The symbols move the nodes like this.
QT ^ JT
QT * SG
QT % PF
QT & ZZ
QT + NJ
RZ ^ GQ
RZ * HC
RZ % JR
RZ & SQ
RZ + NF
LB ^ NC
LB * QP
LB % QN
LB & GD
LB + CT
JZ ^ JF
JZ * QJ
JZ % CR
JZ & DQ
JZ + QM
TP ^ FT
TP * FF
TP % CJ
TP & BP
TP + QB
MZ ^ BQ
MZ * BR
MZ % FZ
MZ & HP
MZ + CR
ZF ^ PM
ZF * FS
ZF % RR
ZF & GP
ZF + LQ
TD ^ SG
TD * GH
TD % HJ
TD & CQ
TD + ZZ
MG ^ RQ
MG * GR
MG % QM
MG & JN
MG + FS
FQ ^ QL
FQ * QM
FQ % SL
FQ & RQ
FQ + RR
QB ^ HP
QB * SL
QB % BR
QB & QL
QB + QJ
LG ^ NJ
LG * ZZ
LG % JT
LG & DM
LG + CJ
TQ ^ LJ
TQ * PR
TQ % CD
TQ & QS
TQ + DZ
PR ^ TQ
PR * CM
PR % GP
PR & QN
PR + ZR
RD ^ GR
RD * PM
RD % DQ
RD & LQ
RD + JN
GN ^ DD
GN * HG
GN % QH
GN & RN
GN + MM
HS ^ JR
HS * CT
HS % JB
HS & HC
HS + GQ
JL ^ SM
JL * GG
JL % TT
JL & RM
JL + PR
GR ^ MG
GR * RD
GR % NT
GR & QQ
GR + TT
NC ^ FH
NC * LB
NC % QS
NC & MQ
NC + HS
DG ^ ZC
DG * DJ
DG % MQ
DG & TH
DG + PG
FR ^ PH
FR * GF
FR % SF
FR & BL
FR + TD
LQ ^ QQ
LQ * CD
LQ % RD
LQ & LJ
LQ + GG
BG ^ MM
BG * RN
BG % DD
BG & HJ
BG + PF
TT ^ FS
TT * JN
TT % RQ
TT & JL
TT + GP
PH ^ HJ
PH * FR
PH % RN
PH & GH
PH + SG
FH ^ JB
FH * NC
FH % ZR
FH & CT
FH + JR
CQ ^ FZ
CQ * PN
CQ % TD
CQ & BR
CQ + BQ
QN ^ QS
QN * NG
QN % PR
QN & LB
QN + FH
CD ^ LQ
CD * GP
CD % PM
CD & TQ
CD + CN
NJ ^ BL
NJ * LG
NJ % GF
NJ & PP
NJ + PN
GF ^ FR
GF * JT
GF % LC
GF & NJ
GF + GH
JR ^ TB
JR * HS
JR % HM
JR & RZ
JR + ML
QL ^ SR
QL * FQ
QL % QB
QL & MS
QL + BH
BL ^ GH
BL * NJ
BL % FR
BL & CJ
BL + CQ
LJ ^ CN
LJ * TQ
LJ % LQ
LJ & ZR
LJ + TN
PP ^ CJ
PP * DM
PP % NJ
PP & FF
PP + FT
HG ^ GN
HG * LT
HG % SQ
HG & SF
HG + BG
GP ^ CD
GP * SM
GP % ZF
GP & PR
GP + LJ
RR ^ BH
RR * MS
RR % SR
RR & ZF
RR + RD
DJ ^ DG
DJ * NF
DJ % GD
DJ & HH
DJ + SJ
QJ ^ JZ
QJ * SR
QJ % ZS
QJ & BH
QJ + NT
MM ^ PB
MM * BG
MM % HH
MM & NH
MM + FD
FF ^ TP
FF * CR
FF % PP
FF & JF
FF + SL
TH ^ SJ
TH * HH
TH % DG
TH & PB
TH + LT
HP ^ ZS
HP * QB
HP % MZ
HP & SR
HP + JZ
GQ ^ ML
GQ * RZ
GQ % TB
GQ & QH
GQ + DJ
GD ^ MQ
GD * ML
GD % LB
GD & DJ
GD + ZC
RN ^ BG
RN * SF
RN % GN
RN & PH
RN + NH
SL ^ QB
SL * BP
SL % FT
SL & FQ
SL + SR
LT ^ HG
LT * NS
LT % PG
LT & LC
LT + RN
QH ^ NF
QH * SQ
QH % GQ
QH & GN
QH + HH
JF ^ BP
JF * JZ
JF % FF
JF & NT
JF + FQ
HJ ^ NH
HJ * PH
HJ % BG
HJ & TD
HJ + QT
JN ^ TT
JN * QQ
JN % MG
JN & GG
JN + SM
CM ^ PR
CM * RM
CM % SM
CM & NG
CM + QS
ML ^ GD
ML * GQ
ML % QP
ML & NF
ML + DG
JB ^ HM
JB * FH
JB % DZ
JB & HS
JB + TB
QS ^ ZR
QS * QN
QS % TQ
QS & NC
QS + JB
PM ^ RD
PM * ZF
PM % BH
PM & CD
PM + QQ
TB ^ QP
TB * JR
TB % JM
TB & GQ
TB + GD
SJ ^ PG
SJ * TH
SJ % ZC
SJ & NS
SJ + HG
MS ^ RR
MS * RQ
MS % QL
MS & FS
MS + PM
BR ^ MZ
BR * FT
BR % CQ
BR & QB
BR + ZS
RM ^ CM
RM * TN
RM % JL
RM & JM
RM + QN
NS ^ LT
NS * PB
NS % SJ
NS & FD
NS + SF
FT ^ BR
FT * TP
FT % PN
FT & SL
FT + HP
PB ^ NS
PB * MM
PB % TH
PB & PF
PB + LC
QP ^ LB
QP * TB
QP % NG
QP & ML
QP + MQ
ZS ^ CR
ZS * HP
ZS % BQ
ZS & QJ
ZS + JF
FS ^ ZF
FS * TT
FS % MS
FS & SM
FS + CD
NF ^ DJ
NF * QH
NF % ML
NF & DD
NF + TH
PF ^ FD
PF * NH
PF % PB
PF & QT
PF + GF
HH ^ TH
HH * DD
HH % DJ
HH & MM
HH + NS
CT ^ HS
CT * MQ
CT % FH
CT & ZC
CT + RZ
FZ ^ ZZ
FZ * CQ
FZ % SG
FZ & MZ
FZ + DM
CJ ^ PN
CJ * PP
CJ % BL
CJ & TP
CJ + BR
HC ^ RZ
HC * ZC
HC % HS
HC & PG
HC + QH
FD ^ LC
FD * PF
FD % NS
FD & JT
FD + FR
JM ^ NG
JM * HM
JM % RM
JM & TB
JM + LB
DZ ^ TN
DZ * ZR
DZ % CN
DZ & JB
DZ + JM
TN ^ RM
TN * DZ
TN % GG
TN & HM
TN + NG
ZZ ^ LG
ZZ * FZ
ZZ % QT
ZZ & BQ
ZZ + PP
HM ^ JM
HM * JB
HM % TN
HM & JR
HM + QP
LC ^ SF
LC * FD
LC % LT
LC & GF
LC + PH
GH ^ TD
GH * BL
GH % PH
GH & PN
GH + FZ
CN ^ GG
CN * LJ
CN % QQ
CN & DZ
CN + RM
BH ^ DQ
BH * RR
BH % QJ
BH & PM
BH + GR
BP ^ SL
BP * JF
BP % TP
BP & QM
BP + QL
SG ^ QT
SG * TD
SG % NH
SG & FZ
SG + LG
PG ^ SQ
PG * SJ
PG % HC
PG & LT
PG + GN
RQ ^ MS
RQ * MG
RQ % FQ
RQ & TT
RQ + ZF
BQ ^ DM
BQ * MZ
BQ % ZZ
BQ & ZS
BQ + FF
ZR ^ DZ
ZR * QS
ZR % LJ
ZR & FH
ZR + HM
QQ ^ JN
QQ * LQ
QQ % GR
QQ & CN
QQ + JL
CR ^ FF
CR * ZS
CR % DM
CR & JZ
CR + BP
SM ^ GP
SM * JL
SM % FS
SM & CM
SM + TQ
NT ^ QM
NT * DQ
NT % JF
NT & GR
NT + RQ
PN ^ CQ
PN * CJ
PN % GH
PN & FT
PN + MZ
DQ ^ NT
DQ * BH
DQ % JZ
DQ & RD
DQ + MG
DD ^ HH
DD * GN
DD % NF
DD & BG
DD + PB
NG ^ QN
NG * JM
NG % CM
NG & QP
NG + NC
SQ ^ QH
SQ * PG
SQ % RZ
SQ & HG
SQ + DD
SF ^ RN
SF * LC
SF % HG
SF & FR
SF + HJ
MQ ^ CT
MQ * GD
MQ % NC
MQ & DG
MQ + HC
SR ^ QJ
SR * QL
SR % HP
SR & RR
SR + DQ
QM ^ FQ
QM * NT
QM % BP
QM & MG
QM + MS
DM ^ PP
DM * BQ
DM % LG
DM & CR
DM + TP
ZC ^ HC
ZC * DG
ZC % CT
ZC & SJ
ZC + SQ
NH ^ PF
NH * HJ
NH % MM
NH & SG
NH + JT
GG ^ JL
GG * CN
GG % JN
GG & TN
GG + CM
JT ^ GF
JT * QT
JT % FD
JT & LG
JT + BL

The rows follow the links: the fewer symbols apart two nodes are, the more alike their rows tend to be.

Node, then a row for it; each showing differs a little:
PH
(-94, 54, 22, 102, 52, 57, 24, 113, 152, -124, 105, 24, -49, -193, -113, 54, 253, 158, 111, 140, 26, -67, 285, 186, 188, 184, 79, 224, 171, 41, 130, 230, -196, 119, -64, 152, 62, -18, -16)
DJ
(62, -37, -193, -164, 210, 187, 103, -254, -50, -135, -2, 43, -27, -27, 126, -7, 155, 47, 140, -172, -74, 161, 117, 104, 161, 9, 228, -73, 81, 260, 202, 117, -15, 167, 52, 8, 244, -25, 14)
QM
(-38, 31, 175, 135, -210, -185, -103, 223, 15, 145, -22, -48, 26, 59, -94, -3, -196, -69, -151, 142, 67, -143, -162, -134, -177, -41, -229, 30, -107, -255, -209, -147, 50, -185, -35, -30, -241, 15, -14)
LQ
(72, -43, 20, -55, -100, -95, -48, -38, -122, 143, -102, -35, 50, 182, 72, -46, -267, -149, -136, -93, -6, 24, -288, -193, -211, -172, -125, -189, -173, -101, -161, -231, 183, -147, 50, -142, -110, 15, 5)
GH
(-122, 76, 112, 163, -30, -20, -19, 210, 179, -72, 118, 13, -46, -196, -167, 60, 200, 141, 59, 222, 50, -135, 245, 151, 132, 195, -4, 261, 146, -56, 51, 190, -191, 51, -85, 154, -33, -3, -24)
FS
(48, -20, 66, -6, -134, -123, -65, 32, -94, 157, -85, -40, 48, 155, 28, -38, -266, -140, -149, -35, 19, -20, -268, -195, -222, -147, -173, -139, -175, -149, -189, -226, 157, -172, 27, -124, -161, 21, 6)
PB
(-34, 13, -90, -20, 157, 147, 78, -69, 79, -154, 77, 43, -49, -150, -13, 39, 266, 130, 158, 1, -24, 43, 258, 188, 214, 132, 185, 121, 161, 177, 203, 221, -143, 179, -13, 106, 172, -23, -2)
QQ
(70, -35, 30, -42, -105, -104, -51, -21, -116, 151, -96, -34, 46, 178, 66, -47, -270, -152, -141, -75, 3, 10, -282, -191, -206, -166, -141, -177, -181, -117, -170, -234, 179, -152, 46, -135, -122, 13, 9)
RN
(-50, 33, -58, 20, 128, 122, 61, -16, 104, -152, 88, 39, -54, -168, -37, 43, 265, 143, 148, 47, -8, 13, 278, 188, 218, 151, 151, 151, 172, 138, 184, 231, -164, 169, -30, 128, 149, -21, -5)
PP
(-123, 82, 181, 216, -124, -102, -62, 295, 165, 2, 91, -15, -24, -143, -195, 54, 83, 95, -14, 264, 82, -190, 146, 73, 26, 152, -112, 246, 79, -177, -52, 95, -154, -39, -99, 124, -148, 5, -30)
MQ
(101, -70, -212, -211, 194, 165, 89, -312, -116, -78, -49, 28, 0, 62, 182, -30, 52, -25, 89, -241, -89, 203, -8, 21, 74, -74, 193, -173, 10, 249, 153, 16, 75, 125, 81, -62, 220, -12, 27)
LT
(-22, 9, -112, -35, 168, 157, 84, -107, 63, -158, 71, 43, -48, -132, 15, 28, 256, 126, 151, -25, -32, 72, 246, 177, 217, 121, 199, 84, 156, 197, 204, 208, -121, 187, -8, 104, 193, -24, 6)
SG
(-114, 73, 82, 154, 0, 8, 0, 183, 170, -95, 116, 9, -44, -196, -155, 65, 224, 142, 80, 197, 53, -123, 261, 167, 149, 195, 25, 245, 159, -31, 74, 199, -201, 78, -86, 157, -9, -5, -24)
GQ
(89, -62, -207, -194, 200, 174, 97, -297, -95, -100, -32, 39, -16, 29, 167, -21, 89, 4, 111, -224, -83, 188, 40, 56, 109, -46, 214, -133, 34, 265, 174, 58, 38, 146, 72, -38, 235, -19, 24)
GD
(97, -69, -214, -208, 195, 163, 95, -309, -113, -84, -43, 36, -3, 52, 171, -32, 62, -17, 92, -239, -88, 195, 10, 33, 89, -65, 200, -160, 19, 252, 155, 35, 68, 134, 83, -54, 230, -17, 27)
BL
(-120, 72, 112, 174, -37, -26, -16, 233, 176, -70, 116, 10, -39, -193, -172, 61, 188, 141, 52, 225, 59, -145, 239, 144, 121, 189, -11, 261, 141, -75, 42, 180, -195, 47, -93, 151, -47, -5, -24)
SF
(-56, 30, -43, 34, 120, 109, 55, 3, 112, -151, 99, 36, -53, -175, -57, 43, 269, 146, 145, 63, -2, -5, 278, 198, 210, 163, 145, 165, 178, 129, 176, 232, -167, 159, -35, 132, 138, -20, -8)
PF
(-83, 43, -5, 65, 88, 88, 43, 57, 131, -138, 100, 28, -53, -183, -88, 54, 269, 152, 130, 108, 13, -34, 280, 195, 202, 182, 118, 199, 171, 94, 160, 229, -178, 140, -51, 148, 97, -12, -14)
PG
(29, -27, -175, -125, 206, 178, 98, -210, -9, -149, 24, 39, -28, -66, 87, 3, 207, 79, 150, -126, -63, 135, 173, 138, 184, 50, 223, -12, 120, 246, 207, 152, -56, 188, 33, 44, 238, -19, 15)
ZZ
(-127, 81, 145, 199, -75, -56, -41, 262, 178, -38, 107, -1, -35, -187, -185, 59, 151, 119, 26, 244, 70, -166, 202, 121, 91, 179, -53, 261, 124, -110, 4, 150, -179, 13, -95, 143, -86, 1, -28)
MG
(9, 1, 118, 55, -175, -163, -82, 123, -50, 160, -62, -43, 41, 121, -23, -28, -255, -116, -158, 48, 44, -79, -241, -176, -217, -111, -204, -71, -153, -204, -211, -209, 117, -187, -2, -89, -199, 17, 2)
ZF
(42, -17, 81, 11, -151, -137, -73, 53, -87, 162, -85, -41, 44, 156, 18, -37, -263, -137, -149, -15, 14, -30, -267, -186, -219, -141, -177, -127, -168, -165, -191, -221, 152, -179, 24, -113, -164, 21, 2)
NJ
(-129, 76, 132, 187, -48, -34, -25, 235, 177, -66, 113, 5, -39, -183, -177, 63, 175, 134, 48, 231, 62, -147, 231, 137, 114, 182, -29, 262, 137, -85, 25, 167, -195, 33, -92, 153, -61, -6, -29)
GG
(97, -54, -39, -118, -48, -46, -21, -124, -147, 115, -118, -25, 50, 198, 125, -61, -250, -158, -107, -154, -27, 78, -276, -182, -178, -191, -67, -231, -166, -27, -117, -221, 198, -112, 70, -159, -47, 15, 17)

Each walk starts at a row. The symbols on each line, taken left to right, move it on to the next node.
Each answer is a row, close to the row of the node it stands for.
---
(-87, 48, 6, 78, 76, 74, 34, 76, 140, -136, 107, 29, -50, -187, -96, 50, 262, 152, 124, 119, 20, -42, 282, 189, 201, 179, 107, 209, 176, 72, 146, 232, -186, 135, -57, 145, 82, -17, -16)
* % & * ^ & ^ ^
(-110, 66, 79, 142, 7, 16, 6, 167, 169, -99, 113, 18, -47, -191, -149, 65, 230, 155, 87, 185, 43, -108, 261, 173, 157, 192, 34, 245, 161, -18, 87, 207, -203, 87, -81, 159, 4, -8, -18)
+ ^ + %
(-113, 73, 94, 164, -11, -7, -3, 200, 171, -85, 114, 14, -45, -191, -162, 62, 213, 145, 66, 212, 50, -129, 254, 155, 144, 191, 12, 252, 150, -50, 61, 194, -203, 63, -81, 157, -25, -6, -25)
---
(-107, 74, 215, 216, -183, -157, -84, 312, 126, 66, 53, -30, -1, -71, -188, 39, -35, 37, -81, 253, 95, -201, 19, -9, -68, 85, -186, 180, 2, -243, -139, -1, -86, -114, -88, 70, -221, 10, -26)
% & + ^
(-91, 58, 209, 200, -202, -178, -98, 299, 91, 98, 34, -43, 10, -30, -162, 30, -92, -4, -113, 222, 85, -195, -39, -60, -112, 47, -211, 135, -34, -263, -174, -55, -47, -147, -72, 30, -244, 13, -21)
% * % * + *
(-112, 79, 210, 218, -173, -148, -86, 312, 142, 52, 67, -23, -8, -91, -187, 46, -9, 51, -71, 258, 94, -203, 55, 7, -42, 106, -173, 202, 23, -231, -115, 22, -105, -98, -90, 83, -205, 13, -30)
---
(120, -78, -205, -219, 166, 133, 77, -314, -151, -36, -73, 27, 17, 107, 193, -46, -23, -61, 54, -265, -93, 203, -87, -25, 21, -126, 150, -214, -47, 219, 97, -50, 126, 79, 94, -102, 183, -11, 33)
& * + & +
(-29, 9, -100, -33, 163, 149, 78, -86, 67, -158, 73, 42, -47, -138, 1, 30, 265, 125, 163, -18, -28, 55, 250, 180, 217, 123, 187, 102, 162, 182, 203, 214, -133, 179, -9, 101, 187, -22, 3)
% ^ % * &
(24, -27, -167, -116, 201, 179, 95, -199, 2, -147, 34, 45, -39, -76, 79, 7, 219, 82, 154, -112, -56, 129, 187, 151, 194, 56, 219, 4, 122, 241, 211, 165, -72, 187, 25, 52, 234, -18, 14)
---
(-24, 24, 161, 113, -205, -179, -98, 193, 0, 153, -34, -44, 36, 74, -78, -5, -213, -87, -157, 113, 52, -126, -185, -139, -194, -59, -217, -6, -124, -240, -220, -161, 67, -181, -30, -49, -229, 17, -10)
% & + * +
(55, -29, 58, -20, -130, -120, -63, 21, -107, 154, -93, -40, 48, 163, 36, -48, -266, -151, -147, -45, 14, -11, -271, -192, -215, -156, -160, -151, -176, -142, -189, -231, 163, -167, 33, -124, -146, 18, 8)
+ & ^ +
(122, -75, -127, -184, 53, 36, 29, -238, -176, 63, -115, -2, 40, 187, 181, -58, -186, -130, -48, -231, -58, 147, -226, -140, -111, -186, 26, -260, -137, 84, -27, -168, 195, -39, 92, -152, 65, 5, 21)
---
(122, -75, -114, -178, 35, 26, 23, -222, -179, 70, -110, -6, 40, 185, 184, -57, -190, -142, -51, -226, -59, 147, -234, -142, -128, -189, 20, -258, -140, 68, -40, -179, 189, -40, 93, -151, 52, 4, 24)
* * + & *
(109, -73, -207, -215, 179, 152, 93, -315, -128, -63, -63, 29, 7, 83, 188, -40, 18, -40, 78, -254, -89, 195, -36, 3, 53, -99, 175, -191, -9, 239, 128, -6, 94, 108, 82, -75, 214, -16, 30)
& % % ^ % ^ ^
(117, -74, -97, -159, 21, 2, 11, -200, -175, 85, -119, -10, 47, 189, 155, -66, -210, -147, -66, -211, -52, 125, -256, -150, -144, -190, -9, -255, -152, 44, -64, -199, 192, -60, 86, -153, 23, 7, 25)
---
(113, -78, -217, -225, 178, 147, 84, -319, -135, -56, -69, 26, 9, 95, 193, -46, 3, -47, 68, -261, -91, 202, -53, -4, 44, -109, 174, -205, -24, 232, 120, -24, 104, 101, 95, -87, 201, -8, 24)
% & & ^ & + &
(-42, 22, -83, -4, 142, 138, 68, -49, 87, -154, 78, 47, -53, -156, -19, 35, 264, 139, 156, 16, -23, 32, 266, 189, 215, 140, 175, 130, 170, 168, 200, 220, -152, 175, -18, 117, 171, -13, -1)
+ * + %
(-67, 39, -35, 48, 113, 102, 56, 21, 122, -149, 97, 37, -52, -174, -63, 48, 266, 148, 137, 70, 1, -16, 282, 192, 211, 165, 141, 180, 178, 116, 170, 234, -174, 152, -43, 136, 125, -20, -10)
---
(-79, 57, 209, 193, -208, -175, -101, 290, 82, 107, 27, -45, 9, -16, -163, 25, -107, -13, -114, 215, 83, -181, -52, -68, -119, 36, -214, 122, -45, -261, -181, -71, -33, -154, -69, 35, -247, 16, -24)
^ % & % ^ + ^ %
(-127, 78, 189, 220, -139, -105, -66, 305, 166, 2, 94, -12, -16, -138, -195, 53, 72, 85, -29, 268, 85, -190, 130, 66, 20, 149, -122, 239, 73, -187, -62, 87, -152, -56, -96, 118, -164, 5, -30)
% * * % & *
(-131, 83, 164, 207, -98, -72, -48, 278, 175, -33, 105, -3, -36, -160, -187, 60, 127, 111, 11, 260, 78, -181, 178, 104, 63, 178, -78, 258, 102, -139, -22, 136, -173, -10, -94, 136, -118, 4, -26)
---
(124, -81, -182, -220, 124, 104, 60, -295, -166, -4, -96, 12, 21, 147, 200, -54, -86, -93, 20, -268, -82, 185, -146, -71, -31, -155, 106, -240, -74, 179, 56, -97, 155, 43, 97, -123, 147, -3, 27)
+ ^ + % * + %
(123, -83, -187, -220, 134, 115, 70, -305, -163, -7, -94, 11, 26, 139, 196, -47, -69, -92, 25, -267, -86, 199, -132, -64, -18, -145, 123, -238, -69, 183, 65, -91, 144, 52, 96, -120, 161, -8, 28)
+ ^ * & + % % &
(90, -64, -213, -197, 198, 175, 93, -300, -102, -96, -39, 36, -7, 39, 173, -27, 83, -6, 103, -232, -90, 197, 26, 48, 99, -55, 206, -149, 25, 256, 162, 45, 51, 135, 79, -44, 228, -18, 28)
---
(113, -70, -71, -139, -4, -22, 0, -170, -168, 101, -118, -22, 47, 198, 154, -60, -231, -151, -85, -189, -40, 105, -263, -170, -161, -194, -33, -246, -166, 11, -82, -208, 197, -83, 83, -162, -8, 3, 21)
^ + % * * ^ *
(110, -64, -66, -134, -20, -26, -5, -153, -170, 108, -113, -20, 51, 198, 147, -60, -230, -150, -91, -174, -35, 94, -269, -173, -167, -192, -48, -244, -166, -6, -102, -210, 197, -95, 77, -156, -22, 12, 24)
% ^ & & ^ &
(127, -80, -176, -215, 117, 91, 53, -290, -166, 7, -95, 10, 27, 152, 202, -57, -102, -104, 8, -263, -80, 182, -156, -83, -43, -162, 95, -249, -91, 162, 48, -107, 164, 30, 95, -130, 137, -7, 27)
